grid =
[[135 116 146 154 121 130 111 114 117 126 129]
 [142 112 140 111 130 121 117 103 125 117 129]]
Indices start at 0.
row 0 col 0 -> 135
row 0 col 7 -> 114
row 0 col 10 -> 129
row 1 col 5 -> 121
row 1 col 3 -> 111
row 0 col 2 -> 146
row 0 col 1 -> 116

W =
[[132 125 128 132 132]
 [132 129 123 131 132]
 [137 119 123 136 137]
 [120 143 140 122 121]
 [133 127 129 133 133]
 [142 122 123 141 142]
 [138 123 125 137 137]
 [133 134 138 134 133]
 [129 135 133 130 129]
 [122 154 144 123 122]
 [139 118 127 139 139]
 [140 102 110 139 139]
 [124 150 145 125 125]
 [129 128 121 128 128]
 [123 133 135 124 123]]
W[0][0] = 132
W[9][0] = 122
W[14][2] = 135
W[3] = [120, 143, 140, 122, 121]
W[:, 1] = [125, 129, 119, 143, 127, 122, 123, 134, 135, 154, 118, 102, 150, 128, 133]
W[10][1] = 118
W[:, 3] = [132, 131, 136, 122, 133, 141, 137, 134, 130, 123, 139, 139, 125, 128, 124]
W[11][1] = 102
W[13][3] = 128
W[6] = [138, 123, 125, 137, 137]
W[14][1] = 133
W[:, 0] = [132, 132, 137, 120, 133, 142, 138, 133, 129, 122, 139, 140, 124, 129, 123]
W[1][4] = 132
W[9][3] = 123
W[10][4] = 139
W[3][3] = 122
W[0][4] = 132
W[10] = [139, 118, 127, 139, 139]
W[13][0] = 129
W[9][2] = 144
W[5][4] = 142
W[5][2] = 123
W[4][0] = 133
W[11][2] = 110
W[7] = [133, 134, 138, 134, 133]

a = [144 151 122 141]
a[-4]: 144
a[-3]: 151

B = 130	102	133	137	120	128	98	148	135	104	143	130
B[-12]: 130
B[-1]: 130
B[-5]: 148
B[9]: 104

m = [143, 151, 107, 116, 141, 114]
m[0] => 143
m[5] => 114
m[3] => 116

x =
[[105 144 104 141]
 [120 138 148 152]
 [112 122 143 155]]
x[-3][0] -> 105
x[1][0] -> 120
x[-3][1] -> 144
x[-1][3] -> 155

arr = [150 153 122 149 136 121]
arr[0] = 150
arr[1] = 153
arr[3] = 149

X =
140	123	129	125	138	140	125	153	141	124
120	139	116	143	135	136	143	123	120	140
129	135	124	136	122	119	135	131	131	135
123	120	134	117	129	131	118	110	120	119
137	121	124	123	131	131	123	149	139	122
122	139	117	142	137	138	142	127	123	140
Indices start at 0.
(0, 0) -> 140
(3, 9) -> 119
(2, 2) -> 124
(1, 4) -> 135
(4, 5) -> 131
(0, 9) -> 124
(4, 9) -> 122
(5, 6) -> 142
(2, 1) -> 135
(2, 9) -> 135
(4, 4) -> 131
(3, 4) -> 129
(2, 0) -> 129
(3, 0) -> 123
(0, 5) -> 140
(4, 6) -> 123
(3, 8) -> 120
(0, 2) -> 129
(5, 4) -> 137

A =
[[132 140 127 133 126 135 131 138 147 137]
 [116 127 103 133 129 127 127 128 125 123]
 [134 116 130 131 129 121 127 132 129 123]
 [120 133 102 124 129 127 126 127 116 125]
 [137 124 141 127 128 134 129 128 101 111]
 [122 119 101 127 119 136 128 127 134 135]
 [131 108 125 126 128 122 133 122 131 131]
 [124 124 143 133 129 131 120 134 117 149]
 [131 131 114 126 126 114 127 127 124 122]
 [129 130 150 121 130 133 126 120 120 157]
 [127 126 101 120 127 112 128 133 123 138]]
A[0, 0] -> 132
A[10, 0] -> 127
A[3, 8] -> 116
A[9, 4] -> 130
A[9] -> [129, 130, 150, 121, 130, 133, 126, 120, 120, 157]
A[:, 7] -> [138, 128, 132, 127, 128, 127, 122, 134, 127, 120, 133]
A[1, 2] -> 103
A[2, 3] -> 131
A[9, 2] -> 150
A[5, 4] -> 119
A[8, 9] -> 122
A[10] -> [127, 126, 101, 120, 127, 112, 128, 133, 123, 138]
A[4, 6] -> 129
A[3] -> [120, 133, 102, 124, 129, 127, 126, 127, 116, 125]
A[3, 1] -> 133
A[5, 8] -> 134
A[:, 1] -> [140, 127, 116, 133, 124, 119, 108, 124, 131, 130, 126]
A[3, 5] -> 127
A[:, 2] -> [127, 103, 130, 102, 141, 101, 125, 143, 114, 150, 101]
A[4, 8] -> 101
A[6, 5] -> 122
A[10, 9] -> 138
A[8, 2] -> 114
A[1, 9] -> 123
A[10, 5] -> 112
A[1, 1] -> 127
A[6, 0] -> 131
A[3, 2] -> 102
A[8, 6] -> 127
A[:, 4] -> [126, 129, 129, 129, 128, 119, 128, 129, 126, 130, 127]
A[3, 6] -> 126
A[7, 5] -> 131
A[:, 5] -> [135, 127, 121, 127, 134, 136, 122, 131, 114, 133, 112]
A[7, 6] -> 120

M =
[[126 126 126 125 127 128 121 126 126 130 126 128 128 127]
 [121 128 126 125 126 130 123 128 127 132 126 128 128 125]
 [113 133 127 126 124 132 125 132 129 135 126 129 129 121]
 [129 158 131 131 120 143 158 142 130 120  99 128 121 132]
 [136 130 128 128 124 126 120 125 129 139 142 129 128 119]
 [135 134 128 128 124 128 125 127 129 137 136 129 127 120]]
Rows and columns are counted from 0.
(0, 0) => 126
(1, 8) => 127
(1, 13) => 125
(5, 11) => 129
(1, 10) => 126
(2, 1) => 133
(5, 6) => 125
(4, 1) => 130
(2, 10) => 126
(1, 9) => 132
(5, 7) => 127
(3, 2) => 131
(4, 9) => 139
(5, 12) => 127
(5, 2) => 128
(4, 0) => 136
(5, 9) => 137
(0, 6) => 121
(4, 10) => 142
(1, 0) => 121
(3, 4) => 120
(1, 2) => 126
(5, 5) => 128
(1, 5) => 130
(4, 5) => 126
(0, 7) => 126
(3, 7) => 142
(3, 3) => 131
(3, 5) => 143
(4, 12) => 128
(0, 5) => 128
(3, 10) => 99

data =
[[124 125 123 124 133 132 130 135 120 133 117 133 122]
 [127 126 120 124 130 134 127 136 121 133 116 133 123]
 [122 122 140 134 129 129 130 114 104 123 135 118 121]
 [127 124 126 134 144 122 115 116 123 130 122 141 142]
 [129 124 128 123 121 127 136 130 143 120 117 128 136]
 [124 122 139 131 128 126 129 113 101 119 135 121 119]
 [127 124 125 134 143 120 114 113 122 131 123 140 141]
 [130 125 132 123 120 128 136 130 145 120 116 129 137]
 [129 125 129 123 122 126 138 131 142 119 116 128 136]
 [128 124 129 120 120 124 136 130 142 119 116 130 138]
 [122 123 140 133 126 130 132 113 103 123 135 116 121]
 [126 125 126 134 141 124 115 115 121 128 124 140 139]
 [128 124 124 134 143 122 112 114 122 131 122 140 141]
 [126 125 125 122 133 132 128 134 120 132 120 134 122]
 [124 125 127 134 142 126 115 115 123 130 123 142 137]
 [124 128 127 136 116 120 120 113 126 110 135 129 119]]
data[0][0] => 124
data[:, 12] => [122, 123, 121, 142, 136, 119, 141, 137, 136, 138, 121, 139, 141, 122, 137, 119]
data[14][2] => 127
data[:, 7] => [135, 136, 114, 116, 130, 113, 113, 130, 131, 130, 113, 115, 114, 134, 115, 113]
data[10][4] => 126
data[:, 8] => [120, 121, 104, 123, 143, 101, 122, 145, 142, 142, 103, 121, 122, 120, 123, 126]
data[:, 2] => [123, 120, 140, 126, 128, 139, 125, 132, 129, 129, 140, 126, 124, 125, 127, 127]
data[15][6] => 120
data[4][4] => 121
data[12][0] => 128
data[7] => [130, 125, 132, 123, 120, 128, 136, 130, 145, 120, 116, 129, 137]
data[1][6] => 127
data[9][7] => 130
data[15][7] => 113
data[14][9] => 130
data[:, 0] => [124, 127, 122, 127, 129, 124, 127, 130, 129, 128, 122, 126, 128, 126, 124, 124]
data[12][3] => 134
data[2][1] => 122
data[13][2] => 125
data[12][10] => 122
data[1][0] => 127
data[15] => [124, 128, 127, 136, 116, 120, 120, 113, 126, 110, 135, 129, 119]
data[:, 10] => [117, 116, 135, 122, 117, 135, 123, 116, 116, 116, 135, 124, 122, 120, 123, 135]
data[5][1] => 122
data[3][9] => 130
data[14][0] => 124
data[3][3] => 134
data[6][12] => 141
data[:, 1] => [125, 126, 122, 124, 124, 122, 124, 125, 125, 124, 123, 125, 124, 125, 125, 128]
data[1][4] => 130
data[2][5] => 129
data[11] => [126, 125, 126, 134, 141, 124, 115, 115, 121, 128, 124, 140, 139]
data[1][11] => 133
data[1][3] => 124
data[5][11] => 121
